Below is a small trained network, with its code and all its weights. Each question gives an input and a class and asks what happens when units are switched off, that is, made to give their printed mean instead of their output.

import numpy as np


def w(rows, s, z=0):
    codes = np.array(rows[::2]) - 128.0
    scale = np.full(codes.shape[1], s)
    scale[-1] = z or s
    return codes * scale


def f(y):
    return y / 2 * (1 + np.tanh(0.7978845608 * (y + 0.044715 * y**3)))


def log_softmax(a):
    a = a - a.max(-1, keepdims=True)
    return a - np.log(np.exp(a).sum(-1, keepdims=True))


def net(x, mask):
    res = np.array(x, float).reshape(1, 5) / 4 @ E
    y = f(res @ A[0][:, :-1].T + A[0][:, -1])
    res = res + np.where(mask, y, B[0][:, -1]) @ B[0][:, :-1]
    return log_softmax(res[-1] @ U[:, :-1].T + U[:, -1])


A, B = {}, {}
E = w([
[215,114,206,63,189,140,99,227,81,142,204],'x0',
[112,252,164,128,190,94,198,189,192,155,51],'x1',
[83,154,56,38,128,215,250,117,102,164,195],'x2',
[9,120,162,52,64,109,112,190,74,62,86],'x3',
[2,39,120,125,212,99,105,144,192,182,169],'x4',
],0.0058)
A[0] = w([
[135,32,90,145,66,154,93,76,107,103,164,107],'neuron 1',
[29,117,165,63,90,118,86,191,70,78,90,95],'neuron 2',
[169,105,174,200,128,59,58,124,144,141,95,84],'neuron 3',
[128,181,74,71,105,202,228,116,97,131,187,83],'neuron 4',
[201,111,90,181,214,142,116,61,199,190,177,105],'neuron 5',
[140,46,115,123,54,170,82,103,101,140,187,113],'neuron 6',
[58,144,33,213,47,120,138,40,179,88,52,87],'neuron 7',
[136,92,181,199,127,40,74,122,157,82,97,97],'neuron 8',
[160,98,194,179,121,87,63,143,162,110,78,91],'neuron 9',
[146,131,172,184,140,59,49,143,138,72,88,65],'neuron 10',
[253,230,146,142,23,179,169,118,65,47,76,60],'neuron 11',
[87,141,64,54,138,179,214,127,133,172,182,67],'neuron 12',
[171,130,177,97,175,140,86,207,80,143,188,44],'neuron 13',
[110,210,158,137,177,122,188,180,177,134,77,109],'neuron 14',
[35,112,159,58,79,81,120,162,79,49,90,103],'neuron 15',
[178,134,133,124,90,135,134,88,68,77,135,3],'neuron 16',
[145,18,89,120,101,183,81,110,92,111,167,105],'neuron 17',
[232,131,96,197,185,150,137,73,166,170,151,91],'neuron 18',
[168,115,195,113,181,130,120,215,92,127,206,65],'neuron 19',
[179,124,203,75,174,118,99,185,85,142,188,78],'neuron 20',
[138,48,103,114,112,143,83,79,72,108,190,110],'neuron 21',
[191,127,204,67,164,136,101,196,93,146,160,77],'neuron 22',
[188,145,90,206,197,125,137,61,152,204,190,79],'neuron 23',
[45,62,137,123,190,104,113,130,198,156,165,84],'neuron 24',
[172,90,188,160,122,46,62,138,162,118,92,58],'neuron 25',
[58,56,132,116,201,102,120,136,186,173,156,64],'neuron 26',
[133,207,165,99,188,72,201,194,185,183,80,108],'neuron 27',
[122,204,164,135,184,113,195,191,162,150,76,100],'neuron 28',
[59,66,114,125,200,85,107,135,190,169,174,89],'neuron 29',
[101,139,62,63,140,200,204,125,113,179,183,74],'neuron 30',
[105,202,166,119,158,101,163,183,177,143,103,108],'neuron 31',
[147,25,102,116,99,157,98,100,81,96,191,84],'neuron 32',
],0.0055,0.0022)
B[0] = w([
[92,146,176,194,153,139,136,90,167,89,101,200],'neuron 1',
[100,213,67,122,103,157,83,203,128,88,231,214],'neuron 2',
[123,80,73,77,181,182,128,151,74,140,103,189],'neuron 3',
[147,48,103,59,199,143,81,132,63,151,63,223],'neuron 4',
[92,196,90,114,92,154,93,213,120,84,201,213],'neuron 5',
[108,130,186,195,155,151,109,111,168,76,92,197],'neuron 6',
[25,195,71,159,167,45,214,24,108,246,174,248],'neuron 7',
[120,86,74,100,191,162,153,145,53,160,78,199],'neuron 8',
[140,65,76,70,180,184,135,148,59,150,82,187],'neuron 9',
[149,75,87,71,200,168,109,143,54,144,96,189],'neuron 10',
[223,90,205,23,54,20,2,75,181,176,171,254],'neuron 11',
[152,55,105,72,205,158,107,123,52,139,65,209],'neuron 12',
[61,182,109,158,173,72,187,62,130,198,133,182],'neuron 13',
[99,107,208,190,160,164,101,99,166,91,104,191],'neuron 14',
[95,231,77,112,108,158,93,201,118,87,226,215],'neuron 15',
[147,130,177,121,139,118,73,92,164,136,142,147],'neuron 16',
[126,131,180,208,153,163,107,110,177,72,83,202],'neuron 17',
[85,196,77,102,92,146,65,202,118,85,208,201],'neuron 18',
[48,179,100,172,150,80,195,62,133,190,129,189],'neuron 19',
[57,178,94,165,149,72,209,69,128,197,137,192],'neuron 20',
[121,120,187,187,151,165,127,111,174,76,92,197],'neuron 21',
[58,161,109,162,144,66,198,49,130,195,146,191],'neuron 22',
[86,208,79,115,117,160,88,195,105,77,206,201],'neuron 23',
[197,118,171,48,67,63,53,103,181,176,139,198],'neuron 24',
[133,90,87,83,194,168,129,130,61,154,92,185],'neuron 25',
[232,95,189,47,50,64,29,68,164,160,145,192],'neuron 26',
[116,108,191,199,156,172,94,101,181,51,82,209],'neuron 27',
[119,106,201,193,162,165,77,94,174,52,85,191],'neuron 28',
[197,103,180,64,51,57,45,105,163,160,145,200],'neuron 29',
[140,67,89,78,201,183,120,148,51,130,58,213],'neuron 30',
[132,130,167,181,136,161,104,121,161,64,94,176],'neuron 31',
[99,122,172,190,160,165,96,93,167,71,105,200],'neuron 32',
],0.0062,0.0052)
U = w([
[139,67,98,92,175,175,131,145,63,137,83,123],'0',
[122,118,182,203,145,165,123,113,174,67,99,126],'1',
[183,112,166,71,74,71,90,106,156,153,142,117],'2',
[82,166,98,164,143,87,196,81,123,188,140,119],'3',
[111,188,92,123,110,165,110,214,120,81,188,115],'4',
[151,98,126,145,84,131,179,175,144,128,131,210],'5',
[179,63,114,168,61,139,249,193,156,137,114,4],'6',
[176,65,116,169,58,142,243,194,154,142,112,2],'7',
],0.017,0.019)

Each question gives the input, the list of numbers given to net, and the class t.
The units are the neurons (one row each of A and B). Each row of codes is followed by its name. A weight is (code - 128) times the scale printed after its matrix; where a second scale follows, it is the last column's (A, B and U).
mask holds one flag per neuron, in row order. A switched-off neuron (its flag False) gives its mean, the last column of its row in B, instead of its output. The means were averaged over made-up inputs and are rounded, as every weight is.
A unit's drop is (log p(t) with every unit on - log p(t) with that unit switched off) / (log p(t) with every unit on - log p(t) with every unit switched off).
The circuit of an input: a set's keep is (log p(t) with only the set's units on - log p(t) with every unit switched off) / (log p(t) with every unit on - log p(t) with every unit switched off). Starting from the 12 units with the biggest drops (on a tie, the unit counted first), units are removed one at a time, each time the one whose removal leaves the highest keep (on an exact tie, the one counted first), for as long as the keep stays at least 0.8.
units of the circuit, in order: the units of the circuit, biggest drop first
unit that matters most: the unit with the biggest drop
top k neurons: the k neurons with the biggest drops, biggest first
drop when u is switched off: that unit's drop, to one decimal
input [3,1,-4,6,3], class 4: units of the circuit, in order	neuron 2
input [8,-1,5,-1,-8], class 2: top 2 neurons	neuron 11; neuron 7
input [1,5,-5,0,-5], class 0: units of the circuit, in order	neuron 10; neuron 9
input [-2,0,0,-5,-4], class 4: units of the circuit, in order	neuron 18; neuron 23
input [-6,-8,-8,8,-1], class 0: top 4 neurons	neuron 8; neuron 10; neuron 9; neuron 25
input [2,-4,3,5,6], class 2: units of the circuit, in order	neuron 26; neuron 24
input [-7,-7,4,-8,5], class 4: top 2 neurons	neuron 5; neuron 23
input [-7,-7,7,-3,2], class 0: top 2 neurons	neuron 30; neuron 12
input [2,0,6,-2,7], class 2: top 3 neurons	neuron 26; neuron 29; neuron 24
input [1,-3,-7,-8,-5], class 4: top 2 neurons	neuron 18; neuron 5
input [5,5,0,-3,0], class 1: top 3 neurons	neuron 27; neuron 7; neuron 28
input [-3,-4,3,-7,7], class 2: top 2 neurons	neuron 26; neuron 29
input [6,8,8,-6,-3], class 0: top 2 neurons	neuron 4; neuron 30
input [-7,0,-7,4,8], class 2: units of the circuit, in order	neuron 24
input [-6,-4,-3,-6,6], class 2: top 2 neurons	neuron 29; neuron 26
input [-7,-4,-6,8,4], class 4: top 2 neurons	neuron 15; neuron 2
input [-8,-5,-7,3,5], class 3: drop when neuron 4 is switched off	0.3
input [-2,7,4,5,3], class 1: drop when neuron 7 is switched off	0.0
input [8,-6,-1,-7,1], class 3: drop when neuron 13 is switched off	0.2
input [6,-8,-8,4,6], class 0: drop when neuron 31 is switched off	0.1
input [5,-3,-6,4,0], class 0: unit that matters most	neuron 7
